Below are the code and all the weights of a small trained network. Each question names an input and a target symbol and asks about switching units off, where a switched-off unit gives its printed mean instead of its output.

import numpy as np


def w(rows, s, z=0):
    codes = np.array(rows[::2]) - 128.0
    scale = np.full(codes.shape[1], s)
    scale[-1] = z or s
    return codes * scale


def norm(h):
    return h / np.sqrt((h * h).mean(-1, keepdims=True) + 1e-5)


def f(y):
    return np.maximum(y, 0)


def softmax(a):
    e = np.exp(a - a.max(-1, keepdims=True))
    return e / e.sum(-1, keepdims=True)


def log_softmax(a):
    a = a - a.max(-1, keepdims=True)
    return a - np.log(np.exp(a).sum(-1, keepdims=True))


def net(x, mask):
    ids = ['αβγδστψ'.index(c) for c in x.split()]
    T = len(ids)
    res = E[ids] + P[:T]
    u = 0
    for l in range(2):
        r = norm(res)
        for j in range(2):
            rows = slice(2 * j, 2 * j + 2)
            q, k, v = (r @ M[l][rows].T for M in (Q, K, V))
            z = softmax(np.where(np.tri(T) > 0, q @ k.T / 2**0.5, -1e9)) @ v
            o = O[l][rows]
            res = res + np.where(mask[u + j], z, o[:, -1]) @ o[:, :-1]
        u += 2
        y = f(norm(res) @ A[l][:, :-1].T + A[l][:, -1])
        res = res + np.where(mask[u : u + 4], y, B[l][:, -1]) @ B[l][:, :-1]
        u += 4
    return log_softmax(norm(res)[-1] @ U[:, :-1].T + U[:, -1])


Q, K, V, O, A, B = {}, {}, {}, {}, {}, {}
E = w([
[17,163,146,153],'α',
[44,167,185,137],'β',
[53,176,151,94],'γ',
[46,61,181,154],'δ',
[29,183,125,144],'σ',
[195,111,243,181],'τ',
[94,106,184,3],'ψ',
],0.014)
P = w([
[65,187,169,100],'0',
[35,146,118,81],'1',
[151,159,108,163],'2',
[84,137,247,151],'3',
[56,134,57,94],'4',
[181,163,76,186],'5',
[92,120,227,174],'6',
[72,123,47,103],'7',
[199,160,68,201],'8',
],0.013)
Q[0] = w([
[48,198,163,34],'L0H1',
[123,167,252,227],'L0H1',
[40,36,50,84],'L0H2',
[192,247,111,51],'L0H2',
],0.016)
K[0] = w([
[193,51,79,153],'L0H1',
[138,200,95,210],'L0H1',
[128,67,122,71],'L0H2',
[63,253,118,86],'L0H2',
],0.02)
V[0] = w([
[163,183,85,49],'L0H1',
[113,52,37,98],'L0H1',
[166,250,135,137],'L0H2',
[209,104,95,61],'L0H2',
],0.022)
O[0] = w([
[121,139,211,166,98],'L0H1',
[83,1,154,88,20],'L0H1',
[198,76,204,63,174],'L0H2',
[107,200,124,98,3],'L0H2',
],0.018,0.02)
A[0] = w([
[2,158,79,112,1],'L0N1',
[218,91,95,197,161],'L0N2',
[127,95,141,180,255],'L0N3',
[87,126,128,197,139],'L0N4',
],0.022,0.0035)
B[0] = w([
[232,180,44,3,152],'L0N1',
[206,96,24,206,249],'L0N2',
[96,141,95,42,175],'L0N3',
[208,89,185,139,158],'L0N4',
],0.015,0.02)
Q[1] = w([
[70,51,188,14],'L1H1',
[219,97,172,78],'L1H1',
[244,159,249,83],'L1H2',
[53,119,145,188],'L1H2',
],0.015)
K[1] = w([
[86,220,99,3],'L1H1',
[214,174,133,115],'L1H1',
[164,204,156,171],'L1H2',
[58,107,126,44],'L1H2',
],0.019)
V[1] = w([
[137,181,78,201],'L1H1',
[39,110,252,90],'L1H1',
[176,24,167,113],'L1H2',
[94,86,88,77],'L1H2',
],0.015)
O[1] = w([
[68,82,185,80,174],'L1H1',
[251,125,59,182,5],'L1H1',
[95,168,205,150,133],'L1H2',
[152,154,169,74,93],'L1H2',
],0.013,0.026)
A[1] = w([
[124,153,180,162,1],'L1N1',
[91,150,129,217,118],'L1N2',
[188,181,159,5,153],'L1N3',
[242,127,116,68,70],'L1N4',
],0.02,0.0076)
B[1] = w([
[133,73,119,251,151],'L1N1',
[107,192,91,96,250],'L1N2',
[175,166,207,27,253],'L1N3',
[246,72,157,176,251],'L1N4',
],0.023,0.0063)
U = w([
[97,125,231,246,189],'α',
[92,16,99,162,15],'β',
[179,120,140,190,112],'γ',
[142,79,50,46,2],'δ',
[64,52,221,155,85],'σ',
[102,198,91,153,242],'τ',
[169,165,220,107,199],'ψ',
],0.014,0.0033)

Each question gives the input, a string of symbols that net reads in full, and the target symbol t.
The units are the heads (2 rows each of Q, K, V and O) and the neurons (one row each of A and B). Each row of codes is followed by its name. A weight is (code - 128) times the scale printed after its matrix; where a second scale follows, it is the last column's (O, A, B and U).
mask holds one flag per unit, layer by layer, with each layer's heads first. A switched-off unit (its flag False) gives its mean, the last column of its rows in O or B, instead of its output. The means were averaged over made-up inputs and are rounded, as every weight is.
A unit's drop is (log p(t) with every unit on - log p(t) with that unit switched off) / (log p(t) with every unit on - log p(t) with every unit switched off).
The circuit of an input: a set's keep is (log p(t) with only the set's units on - log p(t) with every unit switched off) / (log p(t) with every unit on - log p(t) with every unit switched off). Starting from all 12 units, units are removed one at a time, each time the one whose removal leaves the highest keep (on an exact tie, the one counted first), for as long as the keep stays at least 0.8.
units of the circuit, in order: the units of the circuit, biggest drop first
top k neurons: the k neurons with the biggest drops, biggest first
k most important neurons of layer l: the k neurons of layer l with the biggest drops, biggest first
heads that matter: for each layer, one digit per head in row order, 1 if its drop is at least 0.15 and else 0, layers parted by /
input β β β σ γ α ψ, target β: units of the circuit, in order : L0H1, L1N3, L0H2
input β β β α β ψ σ, target γ: units of the circuit, in order : L0H1, L1H1
input β γ β δ δ δ α, target δ: units of the circuit, in order : L0H1
input σ γ τ α α, target τ: heads that matter : 10 / 00
input δ σ γ γ, target α: units of the circuit, in order : L0H1, L1N1
input γ σ β γ β ψ γ, target γ: heads that matter : 10 / 10
input σ β β γ σ, target σ: heads that matter : 10 / 00
input β β σ ψ σ, target ψ: units of the circuit, in order : L0H2, L0N1, L1N3, L0N2
input δ δ α, target δ: units of the circuit, in order : L0H1, L0N1, L0H2, L1H2
input β ψ τ, target α: heads that matter : 01 / 11
input γ γ β γ γ β β β σ, target β: units of the circuit, in order : L1N3, L1H1
input β β β γ, target τ: 2 most important neurons of layer 0 : L0N1, L0N2
input τ α ψ, target σ: 2 most important neurons of layer 0 : L0N3, L0N2
input β β σ β, target σ: heads that matter : 00 / 00
input β τ δ, target τ: units of the circuit, in order : L0H2
input α β ψ β β β ψ, target τ: heads that matter : 11 / 00
input δ β τ γ ψ γ β γ, target ψ: heads that matter : 11 / 00
input γ β τ, target α: top 3 neurons : L0N1, L1N1, L0N4
input β σ γ γ γ, target γ: heads that matter : 11 / 10
input δ γ δ δ, target δ: heads that matter : 11 / 00
input γ β β β β, target β: heads that matter : 10 / 00
input γ ψ ψ, target σ: heads that matter : 00 / 01
input γ β γ β τ α ψ τ, target τ: heads that matter : 01 / 00
